Below is a small trained network, with its code and all its weights. Each question gives an input and a target symbol and asks what happens when units are switched off, that is, made to give their printed mean instead of their output.

import numpy as np


def w(rows, s, z=0):
    codes = np.array(rows[::2]) - 128.0
    scale = np.full(codes.shape[1], s)
    scale[-1] = z or s
    return codes * scale


def f(y):
    return y / 2 * (1 + np.tanh(0.7978845608 * (y + 0.044715 * y**3)))


def softmax(a):
    e = np.exp(a - a.max(-1, keepdims=True))
    return e / e.sum(-1, keepdims=True)


def log_softmax(a):
    a = a - a.max(-1, keepdims=True)
    return a - np.log(np.exp(a).sum(-1, keepdims=True))


def net(x, mask):
    ids = ['ΔΠγζμω'.index(c) for c in x.split()]
    T = len(ids)
    res = E[ids] + P[:T]
    q, k, v = (res @ M[0].T for M in (Q, K, V))
    z = softmax(np.where(np.tri(T) > 0, q @ k.T / 2**0.5, -1e9)) @ v
    res = res + np.where(mask[0], z, O[0][:, -1]) @ O[0][:, :-1]
    y = f(res @ A[0][:, :-1].T + A[0][:, -1])
    res = res + np.where(mask[1:9], y, B[0][:, -1]) @ B[0][:, :-1]
    return log_softmax(res[-1] @ U[:, :-1].T + U[:, -1])


Q, K, V, O, A, B = {}, {}, {}, {}, {}, {}
E = w([
[211,119,63,146,93,108,152,153],'Δ',
[109,70,60,69,202,110,200,156],'Π',
[101,3,133,131,110,162,104,35],'γ',
[191,82,204,114,64,53,201,181],'ζ',
[165,104,188,99,163,175,98,87],'μ',
[90,44,103,69,150,78,74,102],'ω',
],0.016)
P = w([
[55,195,162,255,175,162,224,72],'0',
[149,35,113,141,148,170,198,89],'1',
[141,24,139,128,152,143,176,107],'2',
[142,71,117,142,141,133,148,144],'3',
[184,77,100,117,173,120,139,147],'4',
[159,70,110,93,171,107,119,178],'5',
[191,77,99,76,184,93,108,182],'6',
[181,89,104,67,180,89,79,193],'7',
[154,105,145,53,167,70,56,193],'8',
[195,102,187,46,138,116,53,132],'9',
[134,100,198,17,172,114,104,105],'10',
],0.008)
Q[0] = w([
[227,172,113,149,2,72,167,233],'H0',
[103,228,97,204,72,91,119,142],'H0',
],0.0082)
K[0] = w([
[178,145,143,17,126,103,2,175],'H0',
[169,16,97,67,99,172,91,161],'H0',
],0.0095)
V[0] = w([
[53,53,2,121,158,87,133,134],'H0',
[161,172,127,73,183,84,252,238],'H0',
],0.0092)
O[0] = w([
[162,140,253,92,137,131,168,106,251],'H0',
[134,121,104,70,79,147,128,111,118],'H0',
],0.019,0.0027)
A[0] = w([
[152,180,122,87,23,135,167,98,71],'N0',
[184,99,83,237,51,37,123,238,121],'N1',
[83,58,103,48,74,140,162,90,152],'N2',
[152,208,130,67,77,140,149,92,160],'N3',
[127,117,216,141,230,107,145,113,121],'N4',
[160,154,95,141,178,88,88,155,189],'N5',
[253,147,200,89,73,89,198,132,89],'N6',
[71,123,213,203,206,63,70,176,3],'N7',
],0.0071,0.0052)
B[0] = w([
[60,170,87,204,27,113,140,254,177],'N0',
[204,146,247,112,125,79,97,136,172],'N1',
[188,192,176,100,114,141,112,208,227],'N2',
[137,75,128,206,86,200,171,197,176],'N3',
[32,164,73,89,126,77,144,157,255],'N4',
[160,29,89,187,97,119,91,181,152],'N5',
[65,57,81,168,66,76,41,109,244],'N6',
[113,168,123,125,149,185,171,218,210],'N7',
],0.0078,0.015)
U = w([
[158,72,87,200,140,160,92,133,133],'Δ',
[255,86,208,83,180,171,125,156,200],'Π',
[111,139,115,106,113,71,109,84,176],'γ',
[169,156,146,136,76,137,139,167,3],'ζ',
[123,147,52,100,114,183,96,135,92],'μ',
[151,144,118,176,136,170,159,165,163],'ω',
],0.0083,0.0044)

Each question gives the input, a string of symbols that net reads in full, and the target symbol t.
The units are the heads (2 rows each of Q, K, V and O) and the neurons (one row each of A and B). Each row of codes is followed by its name. A weight is (code - 128) times the scale printed after its matrix; where a second scale follows, it is the last column's (O, A, B and U).
mask holds one flag per unit, heads first, then neurons. A switched-off unit (its flag False) gives its mean, the last column of its rows in O or B, instead of its output. The means were averaged over made-up inputs and are rounded, as every weight is.
A unit's drop is (log p(t) with every unit on - log p(t) with that unit switched off) / (log p(t) with every unit on - log p(t) with every unit switched off).
The circuit of an input: a set's keep is (log p(t) with only the set's units on - log p(t) with every unit switched off) / (log p(t) with every unit on - log p(t) with every unit switched off). Starting from all 9 units, units are removed one at a time, each time the one whose removal leaves the highest keep (on an exact tie, the one counted first), for as long as the keep stays at least 0.8.
circuit, biggest first: the units of the circuit, biggest drop first
unit that matters most: the unit with the biggest drop
top k neurons: the k neurons with the biggest drops, biggest first
drop of u: that unit's drop, to one decimal
input ζ γ μ Δ μ Δ ζ Δ γ γ Π, target μ: unit that matters most	H0
input μ ω μ Π, target Δ: circuit, biggest first	H0; N5
input ζ γ μ γ ζ μ Δ γ Π Δ, target Δ: circuit, biggest first	N4; N2
input γ ζ γ γ γ ζ Π μ γ Δ, target Π: top 3 neurons	N1; N6; N4
input ω γ ω μ μ ζ ζ Π Π μ, target γ: circuit, biggest first	N4; H0; N6
input Π Π ζ γ γ μ, target ζ: circuit, biggest first	H0; N3; N0; N6
input Δ γ γ μ, target Π: circuit, biggest first	N6; N0
input Π γ γ, target ζ: circuit, biggest first	H0; N0
input Π ζ γ ω, target ζ: top 4 neurons	N0; N2; N3; N6
input γ μ γ ζ, target Π: circuit, biggest first	H0; N1; N4; N6
input Π ω γ Π μ γ Δ, target Π: circuit, biggest first	N4; N0
input ω γ γ γ ζ γ γ Π μ Π Π, target γ: circuit, biggest first	H0; N4; N6
input Π Δ μ, target ζ: circuit, biggest first	H0; N0; N2; N6
input γ γ ζ Π ω, target ω: top 2 neurons	N7; N4
input ω Δ Δ Π γ γ Δ, target Δ: top neuron	N6
input γ γ γ Δ ζ γ γ γ, target ω: top 2 neurons	N7; N4
input μ μ γ ω ζ ζ γ Π μ ζ ω, target Δ: drop of N5	0.2
input γ μ Π, target ω: drop of N7	0.4
input μ γ γ ω, target Δ: drop of N4	0.1
input Π μ Π ω γ ω ω ζ ζ ζ ω, target ζ: drop of N2	0.3
input Δ μ Δ γ γ ω Π ω γ γ, target Π: unit that matters most	N4
